Below are the code and all the weights of a small trained network. Each question names an input and a class and asks about switching units off, where a switched-off unit gives its printed mean instead of its output.

import numpy as np


def w(rows, s, z=0):
    codes = np.array(rows[::2]) - 128.0
    scale = np.full(codes.shape[1], s)
    scale[-1] = z or s
    return codes * scale


def norm(h):
    return h / np.sqrt((h * h).mean(-1, keepdims=True) + 1e-5)


def f(y):
    return np.maximum(y, 0)


def log_softmax(a):
    a = a - a.max(-1, keepdims=True)
    return a - np.log(np.exp(a).sum(-1, keepdims=True))


def net(x, mask):
    res = np.array(x, float).reshape(1, 3) / 4 @ E
    u = 0
    for l in range(4):
        y = f(norm(res) @ A[l][:, :-1].T + A[l][:, -1])
        res = res + np.where(mask[u : u + 9], y, B[l][:, -1]) @ B[l][:, :-1]
        u += 9
    return log_softmax(norm(res)[-1] @ U[:, :-1].T + U[:, -1])


A, B = {}, {}
E = w([
[134,95,90],'x0',
[42,164,60],'x1',
[255,172,63],'x2',
],0.0016)
A[0] = w([
[168,5,37,29],'L0N1',
[137,173,226,62],'L0N2',
[4,208,105,66],'L0N3',
[155,124,108,7],'L0N4',
[154,198,134,41],'L0N5',
[121,17,83,185],'L0N6',
[64,81,6,105],'L0N7',
[53,124,54,110],'L0N8',
[147,154,202,128],'L0N9',
],0.0029,0.002)
B[0] = w([
[169,242,179,163],'L0N1',
[188,187,65,176],'L0N2',
[184,194,81,243],'L0N3',
[67,133,149,128],'L0N4',
[206,80,247,140],'L0N5',
[92,207,252,245],'L0N6',
[90,177,126,220],'L0N7',
[91,176,109,217],'L0N8',
[184,122,85,207],'L0N9',
],0.003,0.0012)
A[1] = w([
[197,2,186,126],'L1N1',
[196,232,132,110],'L1N2',
[195,101,183,194],'L1N3',
[150,48,148,69],'L1N4',
[181,232,137,162],'L1N5',
[153,56,156,46],'L1N6',
[84,215,120,250],'L1N7',
[88,158,198,176],'L1N8',
[122,163,84,102],'L1N9',
],0.0045,0.0016)
B[1] = w([
[49,218,125,203],'L1N1',
[76,39,96,245],'L1N2',
[58,155,68,226],'L1N3',
[85,211,151,143],'L1N4',
[82,80,83,252],'L1N5',
[144,198,196,143],'L1N6',
[205,110,206,245],'L1N7',
[138,1,85,208],'L1N8',
[186,139,153,160],'L1N9',
],0.0031)
A[2] = w([
[107,192,142,123],'L2N1',
[68,59,159,153],'L2N2',
[131,172,187,2],'L2N3',
[97,205,100,58],'L2N4',
[179,172,197,180],'L2N5',
[172,204,90,156],'L2N6',
[100,101,73,190],'L2N7',
[106,253,137,144],'L2N8',
[182,143,171,175],'L2N9',
],0.0039,0.002)
B[2] = w([
[188,150,142,161],'L2N1',
[136,2,207,250],'L2N2',
[93,186,158,129],'L2N3',
[189,204,167,156],'L2N4',
[68,241,37,140],'L2N5',
[81,117,233,183],'L2N6',
[151,116,225,244],'L2N7',
[208,178,133,187],'L2N8',
[90,200,85,135],'L2N9',
],0.003,0.0024)
A[3] = w([
[123,174,174,119],'L3N1',
[199,114,38,179],'L3N2',
[168,172,122,94],'L3N3',
[122,183,176,36],'L3N4',
[87,194,148,251],'L3N5',
[192,117,58,113],'L3N6',
[128,54,204,54],'L3N7',
[155,81,111,175],'L3N8',
[119,254,160,231],'L3N9',
],0.0053,0.0019)
B[3] = w([
[208,112,92,178],'L3N1',
[87,83,253,184],'L3N2',
[155,196,117,154],'L3N3',
[151,193,111,162],'L3N4',
[222,244,94,207],'L3N5',
[62,74,219,166],'L3N6',
[218,89,72,252],'L3N7',
[158,75,193,195],'L3N8',
[203,247,71,228],'L3N9',
],0.003,0.0032)
U = w([
[110,67,158,252],'0',
[191,254,64,252],'1',
[169,55,102,245],'2',
[63,66,40,4],'3',
[76,166,68,4],'4',
[28,161,29,4],'5',
],0.0049,0.0024)

Each question gives the input, the list of numbers given to net, and the class t.
The units are the neurons (one row each of A and B). Each row of codes is followed by its name. A weight is (code - 128) times the scale printed after its matrix; where a second scale follows, it is the last column's (A, B and U).
mask holds one flag per neuron, layer by layer. A switched-off neuron (its flag False) gives its mean, the last column of its row in B, instead of its output. The means were averaged over made-up inputs and are rounded, as every weight is.
A unit's drop is (log p(t) with every unit on - log p(t) with that unit switched off) / (log p(t) with every unit on - log p(t) with every unit switched off).
unit that matters most: the unit with the biggest drop
k most important neurons: the k neurons with the biggest drops, biggest first
top k neurons in layer l: the k neurons of layer l with the biggest drops, biggest first
drop when u is switched off: that unit's drop, to one decimal
input [-2,-6,-4], class 1: unit that matters most -> L1N1
input [-5,8,-7], class 1: 4 most important neurons -> L1N2, L0N3, L1N5, L0N8
input [5,8,-6], class 1: top 2 neurons in layer 1 -> L1N2, L1N5
input [-1,7,7], class 0: 2 most important neurons -> L1N1, L1N2
input [0,7,-5], class 1: 3 most important neurons -> L1N2, L0N3, L1N5
input [5,6,-3], class 1: 2 most important neurons -> L1N2, L0N3
input [-7,5,-3], class 2: top 2 neurons in layer 1 -> L1N8, L1N1
input [2,-7,-6], class 1: 3 most important neurons -> L1N2, L1N1, L1N5
input [3,5,6], class 0: 2 most important neurons -> L1N1, L2N2
input [2,-6,-4], class 1: 2 most important neurons -> L1N1, L1N2
input [-8,-8,-4], class 1: 3 most important neurons -> L1N1, L1N2, L0N6
input [-4,5,6], class 0: top 2 neurons in layer 1 -> L1N2, L1N1
input [6,-6,-4], class 1: drop when L1N6 is switched off -> 0.4
input [5,-8,-4], class 1: drop when L2N6 is switched off -> 0.0
input [7,0,7], class 0: drop when L3N2 is switched off -> 0.1
input [-3,6,8], class 0: top neuron in layer 1 -> L1N2
